Below are the code and all the weights of a small trained network. Each question names an input and a target symbol and asks about switching units off, where a switched-off unit gives its printed mean instead of its output.

import numpy as np


def w(rows, s, z=0):
    codes = np.array(rows[::2]) - 128.0
    scale = np.full(codes.shape[1], s)
    scale[-1] = z or s
    return codes * scale


def f(y):
    return y / 2 * (1 + np.tanh(0.7978845608 * (y + 0.044715 * y**3)))


def softmax(a):
    e = np.exp(a - a.max(-1, keepdims=True))
    return e / e.sum(-1, keepdims=True)


def log_softmax(a):
    a = a - a.max(-1, keepdims=True)
    return a - np.log(np.exp(a).sum(-1, keepdims=True))


def net(x, mask):
    ids = ['ΘΣΦΨαβεηπ'.index(c) for c in x.split()]
    T = len(ids)
    res = E[ids] + P[:T]
    r = res
    for j in range(2):
        rows = slice(2 * j, 2 * j + 2)
        q, k, v = (r @ M[0][rows].T for M in (Q, K, V))
        z = softmax(np.where(np.tri(T) > 0, q @ k.T / 2**0.5, -1e9)) @ v
        o = O[0][rows]
        res = res + np.where(mask[j], z, o[:, -1]) @ o[:, :-1]
    y = f(res @ A[0][:, :-1].T + A[0][:, -1])
    res = res + np.where(mask[2:10], y, B[0][:, -1]) @ B[0][:, :-1]
    return log_softmax(res[-1] @ U[:, :-1].T + U[:, -1])


Q, K, V, O, A, B = {}, {}, {}, {}, {}, {}
E = w([
[14,44,90,123],'Θ',
[73,89,255,182],'Σ',
[47,55,104,98],'Φ',
[81,61,114,82],'Ψ',
[109,82,133,50],'α',
[142,136,185,156],'β',
[72,198,119,250],'ε',
[136,186,92,137],'η',
[67,173,16,18],'π',
],0.0099)
P = w([
[255,77,73,122],'0',
[144,126,110,124],'1',
[140,128,115,128],'2',
[133,129,119,128],'3',
[131,126,117,128],'4',
[127,128,117,129],'5',
[118,130,123,127],'6',
[129,128,122,132],'7',
[123,132,124,127],'8',
[121,129,124,132],'9',
[118,128,125,132],'10',
[125,127,118,135],'11',
[120,136,129,132],'12',
[114,131,123,131],'13',
],0.0089)
Q[0] = w([
[102,195,211,168],'H0',
[120,1,154,77],'H0',
[38,81,77,101],'H1',
[130,98,216,152],'H1',
],0.028)
K[0] = w([
[69,162,255,173],'H0',
[211,15,117,194],'H0',
[210,89,20,163],'H1',
[144,104,215,177],'H1',
],0.022)
V[0] = w([
[187,172,151,38],'H0',
[252,175,219,118],'H0',
[179,108,223,43],'H1',
[137,172,141,128],'H1',
],0.016)
O[0] = w([
[123,159,209,72,35],'H0',
[3,169,152,105,66],'H0',
[118,185,203,58,88],'H1',
[85,141,145,145,5],'H1',
],0.013,0.0022)
A[0] = w([
[171,165,84,133,2],'N0',
[115,54,251,148,123],'N1',
[116,145,169,199,96],'N2',
[113,18,198,104,149],'N3',
[136,176,235,183,140],'N4',
[100,217,50,84,175],'N5',
[126,143,144,97,90],'N6',
[106,111,60,31,122],'N7',
],0.017,0.0061)
B[0] = w([
[56,149,92,101,213],'N0',
[166,237,91,159,254],'N1',
[105,187,189,151,163],'N2',
[171,155,174,51,249],'N3',
[134,6,164,152,224],'N4',
[119,121,11,120,211],'N5',
[132,149,126,185,164],'N6',
[85,109,200,166,252],'N7',
],0.027,0.0069)
U = w([
[160,66,133,69,189],'Θ',
[166,178,139,200,168],'Σ',
[99,144,173,63,88],'Φ',
[185,178,73,84,54],'Ψ',
[108,213,63,216,3],'α',
[170,74,109,212,177],'β',
[81,216,107,84,1],'ε',
[197,135,3,102,198],'η',
[36,120,153,102,125],'π',
],0.0059,0.0039)

Each question gives the input, a string of symbols that net reads in full, and the target symbol t.
The units are the heads (2 rows each of Q, K, V and O) and the neurons (one row each of A and B). Each row of codes is followed by its name. A weight is (code - 128) times the scale printed after its matrix; where a second scale follows, it is the last column's (O, A, B and U).
mask holds one flag per unit, heads first, then neurons. A switched-off unit (its flag False) gives its mean, the last column of its rows in O or B, instead of its output. The means were averaged over made-up inputs and are rounded, as every weight is.
A unit's drop is (log p(t) with every unit on - log p(t) with that unit switched off) / (log p(t) with every unit on - log p(t) with every unit switched off).
The circuit of an input: a set's keep is (log p(t) with only the set's units on - log p(t) with every unit switched off) / (log p(t) with every unit on - log p(t) with every unit switched off). Starting from all 10 units, units are removed one at a time, each time the one whose removal leaves the highest keep (on an exact tie, the one counted first), for as long as the keep stays at least 0.8.
units of the circuit, in order: the units of the circuit, biggest drop first
unit that matters most: the unit with the biggest drop
top k neurons: the k neurons with the biggest drops, biggest first
which heads matter: for each layer, one digit per head in row order, 1 if its drop is at least 0.15 and else 0, layers parted by /
input ε Ψ β Θ Φ Σ ε Θ π Φ Σ π α, target β: unit that matters most : H1
input ε β Ψ, target β: top 3 neurons : (N1; N3; N0)
input Φ Ψ Σ α α η Σ Θ β α Ψ α, target Θ: which heads matter : 10
input β Ψ β π Φ Θ Θ Φ Φ α β Θ Φ, target α: units of the circuit, in order : (H0; N1; N6; H1)
input Φ Θ Ψ Σ Σ η Σ Φ α η Θ, target Θ: which heads matter : 10
input Σ Θ Θ Σ α α Φ η β Φ η α, target π: which heads matter : 10
input π Θ Ψ ε Σ Σ Θ Θ Θ Θ π Φ Σ, target Σ: top 2 neurons : (N1; N2)
input η Σ Φ Φ Θ Φ Θ Θ π Φ β, target β: top 4 neurons : (N3; N0; N4; N1)
input π η ε Ψ α, target Ψ: top 3 neurons : (N3; N1; N4)
input η β β Ψ, target ε: top 4 neurons : (N4; N3; N1; N5)
input ε Θ Σ Φ, target β: which heads matter : 11
input Ψ η Σ π Ψ Θ η α Θ η Θ ε Σ Φ, target Φ: top 2 neurons : (N3; N5)
input η Θ Φ Θ Σ Σ π Ψ, target ε: units of the circuit, in order : (H0; N1)
input Ψ Ψ Θ Φ Σ Σ π α Σ α, target Φ: units of the circuit, in order : (N3; N5; H0)
input Ψ η π π ε Φ Θ β Θ π Ψ, target Φ: which heads matter : 00
input Θ Σ α Θ Φ β Θ Θ Σ Ψ Φ Θ, target η: which heads matter : 10
input Σ π η π β α Σ Ψ Φ, target π: units of the circuit, in order : (H0; N7)
input π β Θ η Θ Θ β α Θ, target Ψ: units of the circuit, in order : (H0; N3; N1)
input η ε β η Φ π η π α, target ε: which heads matter : 10
input Σ Θ Ψ η Ψ Θ Θ Θ η β, target β: top 2 neurons : (N4; N3)
input β Θ β η Θ Σ β η Ψ Φ Σ Θ Σ Ψ, target α: unit that matters most : H0
input β η Θ, target α: top 3 neurons : (N5; N1; N6)
input ε η β π Θ Φ η Ψ Σ Θ, target β: top 4 neurons : (N1; N0; N3; N5)
input Ψ π Θ Σ Ψ Θ Ψ Ψ ε Σ Σ Θ Θ, target Φ: which heads matter : 00
